Below are the code and all the weights of a small trained network. Each question names an input and a class and asks about switching units off, where a switched-off unit gives its printed mean instead of its output.

import numpy as np


def w(rows, s, z=0):
    codes = np.array(rows[::2]) - 128.0
    scale = np.full(codes.shape[1], s)
    scale[-1] = z or s
    return codes * scale


def f(y):
    return np.maximum(y, 0)


def log_softmax(a):
    a = a - a.max(-1, keepdims=True)
    return a - np.log(np.exp(a).sum(-1, keepdims=True))


def net(x, mask):
    res = np.array(x, float).reshape(1, 7) / 4 @ E
    y = f(res @ A[0][:, :-1].T + A[0][:, -1])
    res = res + np.where(mask, y, B[0][:, -1]) @ B[0][:, :-1]
    return log_softmax(res[-1] @ U[:, :-1].T + U[:, -1])


A, B = {}, {}
E = w([
[119,125,125,135],'x0',
[125,126,126,133],'x1',
[135,130,131,123],'x2',
[127,128,129,126],'x3',
[226,168,77,180],'x4',
[89,180,69,47],'x5',
[149,10,84,73],'x6',
],0.013)
A[0] = w([
[125,251,66,146,99],'N0',
[159,92,41,104,3],'N1',
[101,28,170,123,132],'N2',
[96,181,222,163,131],'N3',
[165,92,171,96,103],'N4',
[20,151,120,44,69],'N5',
],0.012,0.0053)
B[0] = w([
[68,160,253,97,253],'N0',
[142,192,76,179,192],'N1',
[102,40,191,71,229],'N2',
[193,80,20,209,245],'N3',
[158,117,112,61,166],'N4',
[200,144,64,195,228],'N5',
],0.011)
U = w([
[148,103,88,178,164],'0',
[160,196,101,178,201],'1',
[11,140,214,81,2],'2',
],0.012,0.0038)

Each question gives the input, the list of numbers given to net, and the class t.
The units are the neurons (one row each of A and B). Each row of codes is followed by its name. A weight is (code - 128) times the scale printed after its matrix; where a second scale follows, it is the last column's (A, B and U).
mask holds one flag per neuron, in row order. A switched-off neuron (its flag False) gives its mean, the last column of its row in B, instead of its output. The means were averaged over made-up inputs and are rounded, as every weight is.
A unit's drop is (log p(t) with every unit on - log p(t) with that unit switched off) / (log p(t) with every unit on - log p(t) with every unit switched off).
The circuit of an input: a set's keep is (log p(t) with only the set's units on - log p(t) with every unit switched off) / (log p(t) with every unit on - log p(t) with every unit switched off). Starting from all 6 units, units are removed one at a time, each time the one whose removal leaves the highest keep (on an exact tie, the one counted first), for as long as the keep stays at least 0.8.
units of the circuit, in order: the units of the circuit, biggest drop first
most important unit: the unit with the biggest drop
top k neurons: the k neurons with the biggest drops, biggest first
drop when u is switched off: that unit's drop, to one decimal
input [8,-8,7,-7,3,6,7], class 1: most important unit	N1
input [8,-2,-6,-3,0,-6,1], class 2: top 2 neurons	[N5, N3]
input [3,-7,-2,-4,3,1,5], class 1: top 2 neurons	[N1, N3]
input [3,-3,5,-1,5,3,5], class 1: units of the circuit, in order	[N1, N2]
input [7,0,-3,0,1,6,6], class 1: top 2 neurons	[N1, N3]
input [5,4,7,6,4,2,0], class 2: units of the circuit, in order	[N3, N5]
input [-6,4,-4,5,1,4,-3], class 2: top 2 neurons	[N0, N3]
input [3,1,3,-4,-2,-4,1], class 2: top 4 neurons	[N5, N3, N2, N1]
input [6,3,5,-8,-5,-4,1], class 2: top 4 neurons	[N2, N5, N3, N1]
input [8,3,4,-1,-8,-7,-1], class 0: top 2 neurons	[N3, N0]
input [-1,-1,8,7,1,4,-1], class 2: top 3 neurons	[N3, N0, N1]
input [-7,-1,2,4,-5,5,2], class 0: top 2 neurons	[N5, N0]
input [-4,-3,-8,8,-6,8,8], class 0: top 2 neurons	[N5, N2]
input [-1,-1,-8,-4,-7,7,-2], class 1: units of the circuit, in order	[N5]
input [6,2,7,-4,0,-4,4], class 2: top 3 neurons	[N3, N5, N2]
input [2,-5,2,4,-5,-2,8], class 2: top 2 neurons	[N2, N3]
input [5,2,7,3,-8,7,8], class 0: drop when N5 is switched off	2.1
input [-5,-2,6,2,-7,6,8], class 0: drop when N3 is switched off	0.0
input [1,3,-5,6,-8,-6,-7], class 0: drop when N3 is switched off	0.4
input [-7,4,-2,-2,-4,-8,7], class 2: most important unit	N2
